Below is a small trained network, with its code and all its weights. Each question gives an input and a class and asks what happens when units are switched off, that is, made to give their printed mean instead of their output.

import numpy as np


def w(rows, s, z=0):
    codes = np.array(rows[::2]) - 128.0
    scale = np.full(codes.shape[1], s)
    scale[-1] = z or s
    return codes * scale


def f(y):
    return y / 2 * (1 + np.tanh(0.7978845608 * (y + 0.044715 * y**3)))


def log_softmax(a):
    a = a - a.max(-1, keepdims=True)
    return a - np.log(np.exp(a).sum(-1, keepdims=True))


def net(x, mask):
    res = np.array(x, float).reshape(1, 8) / 4 @ E
    y = f(res @ A[0][:, :-1].T + A[0][:, -1])
    res = res + np.where(mask, y, B[0][:, -1]) @ B[0][:, :-1]
    return log_softmax(res[-1] @ U[:, :-1].T + U[:, -1])


A, B = {}, {}
E = w([
[98,143,63,175,97,118,218,153,206,160,83,159],'x0',
[76,166,171,216,83,140,116,156,14,137,75,152],'x1',
[191,231,143,107,173,69,139,241,126,118,173,171],'x2',
[208,118,139,177,161,26,125,29,131,87,57,191],'x3',
[244,60,89,116,46,120,79,181,106,212,101,166],'x4',
[89,72,94,119,197,170,80,195,150,73,73,194],'x5',
[131,134,130,126,126,134,122,122,132,126,131,137],'x6',
[170,132,2,116,91,150,161,112,56,42,129,110],'x7',
],0.0058)
A[0] = w([
[143,130,135,142,148,139,131,117,119,144,85,125,1],'N1',
[141,102,217,84,145,106,24,115,110,113,166,96,106],'N2',
[131,162,126,119,128,84,106,64,147,108,85,182,44],'N3',
[135,126,151,104,155,150,50,106,62,117,183,134,81],'N4',
[124,170,202,137,197,75,133,185,149,214,176,187,103],'N5',
[95,121,113,99,123,167,127,152,125,146,154,121,48],'N6',
[175,97,138,112,90,147,118,148,128,163,103,137,33],'N7',
[168,112,158,148,139,70,139,107,138,85,91,133,55],'N8',
[55,53,169,155,144,140,84,49,163,223,94,100,106],'N9',
[152,106,114,66,148,106,126,120,203,122,166,91,54],'N10',
[154,136,156,147,163,64,177,52,136,105,95,166,130],'N11',
[165,138,175,110,151,148,87,98,76,106,167,129,155],'N12',
[122,130,255,141,153,116,109,154,182,213,122,157,125],'N13',
[96,146,136,105,92,191,133,195,100,177,160,78,87],'N14',
[153,182,171,127,72,93,173,81,122,173,161,108,87],'N15',
[109,78,117,140,178,165,102,188,133,76,101,201,121],'N16',
[161,133,128,158,143,78,100,87,131,112,79,144,47],'N17',
[118,112,125,113,106,134,128,92,108,120,134,130,13],'N18',
[191,69,115,126,92,106,84,168,128,180,106,144,51],'N19',
[122,124,130,112,126,192,151,160,118,151,160,123,30],'N20',
[75,148,147,133,158,139,167,93,141,76,120,108,46],'N21',
[116,144,160,189,104,153,132,127,76,138,112,182,84],'N22',
[88,154,148,154,94,112,111,150,76,123,98,150,80],'N23',
[154,175,119,132,61,106,167,91,110,112,186,98,137],'N24',
[149,148,87,153,86,162,173,127,65,64,127,148,88],'N25',
[177,73,106,56,151,114,142,122,192,126,127,98,103],'N26',
[113,133,124,166,144,140,127,121,99,160,130,139,41],'N27',
[166,101,138,74,152,134,161,107,201,111,154,126,82],'N28',
[107,153,91,131,109,126,190,123,157,156,114,170,45],'N29',
[142,189,162,99,148,95,115,198,146,99,105,141,120],'N30',
[98,127,93,108,134,134,134,152,109,164,142,100,38],'N31',
[116,118,103,173,94,137,199,159,182,158,104,125,68],'N32',
[145,84,115,134,107,130,102,133,117,168,140,143,67],'N33',
[74,151,171,134,179,123,163,112,160,75,133,126,69],'N34',
[127,144,79,161,116,126,211,135,186,137,131,167,197],'N35',
[151,134,167,152,148,55,137,96,115,117,63,203,97],'N36',
[75,176,140,140,158,126,180,101,105,63,140,117,73],'N37',
[88,176,156,135,194,88,146,108,124,65,180,95,98],'N38',
[166,90,96,113,91,88,102,154,96,193,133,167,50],'N39',
[135,181,122,85,145,77,142,178,122,115,145,168,52],'N40',
[125,116,151,80,126,172,111,119,93,122,127,120,100],'N41',
[165,225,143,108,146,84,144,183,110,123,174,176,76],'N42',
[105,153,180,198,113,136,118,166,71,142,71,115,76],'N43',
[166,157,23,108,116,116,164,149,81,42,158,131,122],'N44',
[161,159,144,139,98,124,163,91,110,180,172,82,95],'N45',
[78,127,128,191,103,101,170,157,212,180,110,170,92],'N46',
[26,169,106,86,107,191,135,194,164,187,182,104,53],'N47',
],0.0088,0.0083)
B[0] = w([
[176,184,49,195,132,93,196,61,189,106,138,187,106],'N1',
[138,162,119,168,169,50,202,175,104,88,67,83,220],'N2',
[155,61,155,168,200,150,200,113,179,142,162,168,140],'N3',
[144,132,138,170,162,39,235,142,112,79,84,98,172],'N4',
[99,69,75,88,104,169,93,17,75,102,111,92,238],'N5',
[159,80,113,173,201,154,178,77,201,109,163,192,131],'N6',
[171,220,57,175,105,152,188,99,112,221,150,161,130],'N7',
[155,60,165,118,184,163,145,117,184,144,169,97,144],'N8',
[96,81,61,75,74,170,126,40,68,108,108,109,222],'N9',
[61,203,114,202,89,50,72,154,146,111,200,185,159],'N10',
[130,59,188,121,153,165,125,154,163,133,177,107,218],'N11',
[115,113,157,130,144,80,163,169,122,98,86,92,210],'N12',
[179,182,97,104,197,167,44,132,47,167,139,84,253],'N13',
[174,49,203,121,154,127,144,114,189,158,192,141,209],'N14',
[74,175,171,65,189,187,111,147,204,97,53,200,192],'N15',
[74,193,170,17,172,182,128,150,186,119,21,222,213],'N16',
[135,49,162,156,154,129,180,129,209,143,195,138,145],'N17',
[108,170,22,189,130,51,192,42,146,81,127,208,109],'N18',
[187,225,88,187,65,200,177,162,152,197,146,155,175],'N19',
[183,94,103,169,200,114,136,75,164,145,155,160,127],'N20',
[228,191,21,174,26,175,179,155,135,214,107,188,151],'N21',
[99,158,110,126,68,58,117,145,157,83,193,172,161],'N22',
[74,170,110,191,93,86,84,154,190,55,216,152,154],'N23',
[82,123,142,56,174,182,94,151,130,105,90,142,213],'N24',
[108,154,94,136,156,108,50,87,86,144,176,125,190],'N25',
[52,173,147,164,59,70,66,142,108,107,179,159,186],'N26',
[120,168,95,162,161,118,83,79,132,109,153,150,108],'N27',
[49,175,153,190,87,69,65,137,134,82,182,170,165],'N28',
[169,166,98,189,183,66,185,106,114,37,96,105,134],'N29',
[89,65,129,125,83,166,123,72,125,103,102,134,196],'N30',
[177,115,84,201,255,123,159,85,167,120,157,193,117],'N31',
[148,138,131,160,143,55,197,113,120,65,89,93,157],'N32',
[153,181,79,190,107,156,197,124,119,153,131,135,131],'N33',
[204,209,87,159,63,163,130,184,107,216,137,158,174],'N34',
[133,132,179,98,146,72,145,175,69,114,95,59,255],'N35',
[128,64,162,127,169,150,117,155,173,145,188,100,199],'N36',
[184,169,96,162,74,169,157,160,124,195,132,114,176],'N37',
[196,185,93,172,52,161,125,178,107,201,124,140,204],'N38',
[198,199,60,192,62,169,174,187,128,240,133,149,164],'N39',
[101,80,54,136,74,153,244,80,124,59,119,158,154],'N40',
[152,97,149,139,139,102,162,116,141,113,122,125,143],'N41',
[101,67,85,161,44,141,186,85,116,98,113,135,211],'N42',
[47,181,119,148,70,54,46,150,178,78,215,138,179],'N43',
[134,92,118,81,178,139,61,58,70,133,130,69,252],'N44',
[84,175,128,84,188,188,136,141,202,103,53,221,176],'N45',
[146,165,134,168,187,53,163,145,85,76,87,78,182],'N46',
[162,37,193,174,183,137,132,123,170,155,176,147,231],'N47',
],0.0093,0.0061)
U = w([
[222,195,101,147,46,185,165,210,143,214,141,138,81],'0',
[177,38,181,145,180,147,156,148,203,149,227,136,75],'1',
[39,194,140,154,72,56,67,167,150,102,233,164,67],'2',
[160,157,73,103,184,153,71,60,73,137,143,94,174],'3',
[81,186,148,51,168,195,146,171,207,117,16,224,75],'4',
[165,147,139,140,149,31,227,181,100,82,69,66,78],'5',
[89,36,80,128,2,181,186,7,106,102,94,124,64],'6',
[125,116,171,96,86,148,117,199,117,148,122,89,247],'7',
],0.0092,0.014)

Each question gives the input, the list of numbers given to net, and the class t.
The units are the neurons (one row each of A and B). Each row of codes is followed by its name. A weight is (code - 128) times the scale printed after its matrix; where a second scale follows, it is the last column's (A, B and U).
mask holds one flag per neuron, in row order. A switched-off neuron (its flag False) gives its mean, the last column of its row in B, instead of its output. The means were averaged over made-up inputs and are rounded, as every weight is.
A unit's drop is (log p(t) with every unit on - log p(t) with that unit switched off) / (log p(t) with every unit on - log p(t) with every unit switched off).
The circuit of an input: a set's keep is (log p(t) with only the set's units on - log p(t) with every unit switched off) / (log p(t) with every unit on - log p(t) with every unit switched off). Starting from the 12 units with the biggest drops (on a tie, the unit counted first), units are removed one at a time, each time the one whose removal leaves the highest keep (on an exact tie, the one counted first), for as long as the keep stays at least 0.8.
circuit, biggest first: the units of the circuit, biggest drop first
unit that matters most: the unit with the biggest drop
k most important neurons: the k neurons with the biggest drops, biggest first
drop of u: that unit's drop, to one decimal
input [1,1,7,-5,2,1,3,-7], class 3: circuit, biggest first : N5
input [0,5,-2,-4,-6,-5,4,3], class 0: circuit, biggest first : N37, N21
input [-6,4,-8,-5,-5,-7,5,-6], class 6: 3 most important neurons : N9, N16, N35
input [6,-8,0,3,-6,-8,0,5], class 2: 2 most important neurons : N28, N10
input [2,2,7,1,-3,2,1,5], class 6: circuit, biggest first : N42, N40
input [-4,-6,-4,1,-2,-5,-1,6], class 2: circuit, biggest first : N26, N10, N28
input [-6,-8,8,7,-6,5,8,-4], class 2: 4 most important neurons : N28, N10, N26, N9
input [3,4,-8,1,-8,6,6,-2], class 0: circuit, biggest first : N34, N21
input [-4,-2,-1,3,-7,-8,5,-5], class 4: 3 most important neurons : N15, N45, N24
input [5,1,3,-3,6,-4,-4,-8], class 3: 2 most important neurons : N5, N13
input [6,1,-6,5,2,-2,-3,-8], class 3: 2 most important neurons : N13, N9
input [-8,8,1,-1,1,-7,-7,2], class 2: 2 most important neurons : N43, N23
input [-3,3,-6,6,7,-5,-2,-1], class 0: circuit, biggest first : N19, N39
input [2,1,1,-8,-3,-7,-1,1], class 1: circuit, biggest first : N47
input [-7,2,6,-7,5,-2,4,0], class 1: 3 most important neurons : N14, N35, N47
input [-8,-1,1,1,7,7,-7,6], class 5: 4 most important neurons : N4, N12, N2, N38
input [-5,6,6,-8,2,8,-2,-1], class 1: 2 most important neurons : N14, N47
input [1,2,8,2,-2,-5,-3,-8], class 3: 3 most important neurons : N13, N5, N9
input [4,-4,3,2,7,8,0,-8], class 3: 2 most important neurons : N13, N5
input [0,0,-3,-5,4,3,-2,3], class 1: unit that matters most : N14
input [3,5,-3,-6,4,-7,2,4], class 4: circuit, biggest first : N45, N15
input [8,0,-6,-6,5,-3,-6,4], class 5: circuit, biggest first : N32, N35
input [5,8,5,2,-6,5,-8,6], class 2: drop of N23 : 0.2
input [-4,-1,-3,-3,5,-2,1,2], class 0: drop of N5 : 0.2
